Below are the code and all the weights of a small trained network. Each question names an input and a target symbol and asks about switching units off, where a switched-off unit gives its printed mean instead of its output.

import numpy as np


def w(rows, s, z=0):
    codes = np.array(rows[::2]) - 128.0
    scale = np.full(codes.shape[1], s)
    scale[-1] = z or s
    return codes * scale


def f(y):
    return y / 2 * (1 + np.tanh(0.7978845608 * (y + 0.044715 * y**3)))


def softmax(a):
    e = np.exp(a - a.max(-1, keepdims=True))
    return e / e.sum(-1, keepdims=True)


def log_softmax(a):
    a = a - a.max(-1, keepdims=True)
    return a - np.log(np.exp(a).sum(-1, keepdims=True))


def net(x, mask):
    ids = ['αγδεζηθλμξπστφψω'.index(c) for c in x.split()]
    T = len(ids)
    res = E[ids] + P[:T]
    u = 0
    for l in range(3):
        r = res
        for j in range(2):
            rows = slice(2 * j, 2 * j + 2)
            q, k, v = (r @ M[l][rows].T for M in (Q, K, V))
            z = softmax(np.where(np.tri(T) > 0, q @ k.T / 2**0.5, -1e9)) @ v
            o = O[l][rows]
            res = res + np.where(mask[u + j], z, o[:, -1]) @ o[:, :-1]
        u += 2
        y = f(res @ A[l][:, :-1].T + A[l][:, -1])
        res = res + np.where(mask[u : u + 4], y, B[l][:, -1]) @ B[l][:, :-1]
        u += 4
    return log_softmax(res[-1] @ U[:, :-1].T + U[:, -1])


Q, K, V, O, A, B = {}, {}, {}, {}, {}, {}
E = w([
[120,83,134],'α',
[149,50,120],'γ',
[175,44,5],'δ',
[213,130,75],'ε',
[119,85,135],'ζ',
[202,106,113],'η',
[118,72,126],'θ',
[103,144,186],'λ',
[102,144,188],'μ',
[104,144,186],'ξ',
[101,132,156],'π',
[185,144,221],'σ',
[160,143,196],'τ',
[104,179,115],'φ',
[68,105,131],'ψ',
[104,152,50],'ω',
],0.026)
P = w([
[253,64,64],'0',
[215,91,54],'1',
[173,132,79],'2',
[128,151,114],'3',
[69,195,151],'4',
[45,196,173],'5',
[35,176,186],'6',
],0.0042)
Q[0] = w([
[141,86,108],'L0H1',
[106,8,198],'L0H1',
[197,190,114],'L0H2',
[107,124,16],'L0H2',
],0.015)
K[0] = w([
[111,113,115],'L0H1',
[2,133,136],'L0H1',
[152,121,110],'L0H2',
[113,138,106],'L0H2',
],0.03)
V[0] = w([
[33,160,98],'L0H1',
[143,214,52],'L0H1',
[188,254,89],'L0H2',
[244,43,223],'L0H2',
],0.0083)
O[0] = w([
[60,191,105,80],'L0H1',
[205,184,46,76],'L0H1',
[247,181,182,3],'L0H2',
[178,140,254,250],'L0H2',
],0.0068,0.0051)
A[0] = w([
[159,2,22,2],'L0N1',
[150,148,255,101],'L0N2',
[172,142,163,91],'L0N3',
[54,86,196,79],'L0N4',
],0.0076,0.0048)
B[0] = w([
[2,152,63,245],'L0N1',
[232,150,175,180],'L0N2',
[95,52,65,137],'L0N3',
[132,58,176,199],'L0N4',
],0.0086,0.011)
Q[1] = w([
[149,234,164],'L1H1',
[118,52,16],'L1H1',
[44,44,180],'L1H2',
[43,148,254],'L1H2',
],0.0058)
K[1] = w([
[168,251,101],'L1H1',
[134,145,40],'L1H1',
[120,162,185],'L1H2',
[109,38,177],'L1H2',
],0.012)
V[1] = w([
[77,103,109],'L1H1',
[136,3,137],'L1H1',
[80,201,193],'L1H2',
[151,93,126],'L1H2',
],0.0048)
O[1] = w([
[179,130,161,192],'L1H1',
[133,129,1,254],'L1H1',
[166,218,64,61],'L1H2',
[69,129,92,156],'L1H2',
],0.0048,0.0084)
A[1] = w([
[2,136,122,253],'L1N1',
[111,152,208,160],'L1N2',
[44,49,27,65],'L1N3',
[212,74,143,167],'L1N4',
],0.0087,0.0062)
B[1] = w([
[231,202,231,222],'L1N1',
[53,94,66,143],'L1N2',
[96,184,219,252],'L1N3',
[44,119,2,160],'L1N4',
],0.0059,0.025)
Q[2] = w([
[150,246,148],'L2H1',
[89,78,217],'L2H1',
[155,216,81],'L2H2',
[165,158,71],'L2H2',
],0.012)
K[2] = w([
[60,150,233],'L2H1',
[254,146,155],'L2H1',
[68,152,74],'L2H2',
[65,37,84],'L2H2',
],0.0096)
V[2] = w([
[56,180,65],'L2H1',
[254,223,181],'L2H1',
[20,127,13],'L2H2',
[250,83,185],'L2H2',
],0.0041)
O[2] = w([
[120,118,135,49],'L2H1',
[201,120,147,143],'L2H1',
[9,151,141,2],'L2H2',
[163,117,128,118],'L2H2',
],0.014,0.0039)
A[2] = w([
[97,112,100,15],'L2N1',
[181,148,4,91],'L2N2',
[170,180,84,245],'L2N3',
[121,254,99,70],'L2N4',
],0.0091,0.011)
B[2] = w([
[133,31,251,116],'L2N1',
[48,107,169,165],'L2N2',
[104,169,69,254],'L2N3',
[136,48,169,219],'L2N4',
],0.013,0.006)
U = w([
[124,93,122,63],'α',
[78,27,134,5],'γ',
[47,139,175,69],'δ',
[78,103,71,130],'ε',
[117,81,129,85],'ζ',
[124,68,73,163],'η',
[164,25,216,55],'θ',
[134,105,118,133],'λ',
[137,106,117,148],'μ',
[132,105,116,174],'ξ',
[158,138,124,214],'π',
[227,40,76,106],'σ',
[181,66,77,245],'τ',
[180,251,70,254],'φ',
[224,223,172,3],'ψ',
[125,188,106,192],'ω',
],0.011,0.0068)

Each question gives the input, a string of symbols that net reads in full, and the target symbol t.
The units are the heads (2 rows each of Q, K, V and O) and the neurons (one row each of A and B). Each row of codes is followed by its name. A weight is (code - 128) times the scale printed after its matrix; where a second scale follows, it is the last column's (O, A, B and U).
mask holds one flag per unit, layer by layer, with each layer's heads first. A switched-off unit (its flag False) gives its mean, the last column of its rows in O or B, instead of its output. The means were averaged over made-up inputs and are rounded, as every weight is.
A unit's drop is (log p(t) with every unit on - log p(t) with that unit switched off) / (log p(t) with every unit on - log p(t) with every unit switched off).
top k neurons: the k neurons with the biggest drops, biggest first
k most important neurons of layer l: the k neurons of layer l with the biggest drops, biggest first
heads that matter: for each layer, one digit per head in row order, 1 if its drop is at least 0.15 and else 0, layers parted by /
drop when u is switched off: that unit's drop, to one decimal
input γ θ δ φ φ θ, target φ: top 2 neurons => [L1N1 L0N1]
input σ θ θ π θ η σ, target σ: heads that matter => 01 / 00 / 00
input θ θ φ γ γ, target φ: heads that matter => 10 / 00 / 00
input θ θ θ ζ ξ δ ξ, target θ: top 2 neurons => [L1N4 L2N3]
input ε γ ψ θ θ θ α, target θ: heads that matter => 01 / 00 / 00
input θ θ τ θ ε, target ε: top 2 neurons => [L2N2 L1N1]
input θ σ θ, target σ: heads that matter => 01 / 00 / 01
input σ θ θ γ ε δ θ, target θ: 2 most important neurons of layer 0 => [L0N3 L0N2]
input ζ δ θ θ ζ α, target θ: heads that matter => 11 / 00 / 00
input δ ψ θ θ, target ψ: top 3 neurons => [L1N1 L1N4 L2N4]
input μ π φ π, target φ: top 2 neurons => [L1N3 L2N4]
input δ θ θ ζ, target θ: top 2 neurons => [L2N3 L0N2]
input θ δ γ δ θ η ζ, target θ: top 2 neurons => [L2N3 L0N4]
input φ δ θ δ φ ε γ, target φ: top neuron => [L1N1]
input ψ θ θ τ ε, target ε: top 4 neurons => [L2N2 L1N3 L1N4 L1N1]
input σ φ γ ζ, target φ: 3 most important neurons of layer 0 => [L0N4 L0N2 L0N3]
input θ θ θ ψ γ, target ψ: top 2 neurons => [L1N1 L1N4]
input θ δ θ δ ε μ, target θ: top 2 neurons => [L2N3 L1N4]
input δ ε τ, target τ: most important neuron of layer 1 => [L1N4]
input ω σ θ θ, target σ: 3 most important neurons of layer 0 => [L0N1 L0N2 L0N4]
input σ δ μ, target σ: most important neuron of layer 0 => [L0N2]
input ε θ ψ ζ θ, target ψ: 2 most important neurons of layer 1 => [L1N1 L1N2]
input θ ζ θ ξ, target θ: 2 most important neurons of layer 1 => [L1N4 L1N1]
input θ θ θ θ θ θ θ, target θ: 2 most important neurons of layer 1 => [L1N4 L1N1]
input δ θ δ δ, target δ: top 3 neurons => [L0N1 L1N3 L2N4]
input ψ ε γ, target ψ: 3 most important neurons of layer 1 => [L1N1 L1N3 L1N4]
input θ δ γ λ θ ω α, target φ: top neuron => [L0N1]
input θ θ γ ψ γ π, target ψ: 2 most important neurons of layer 2 => [L2N4 L2N2]
input θ φ τ, target φ: 2 most important neurons of layer 2 => [L2N3 L2N4]
input ε θ γ δ ε ψ π, target ψ: drop when L2H2 is switched off => 0.1
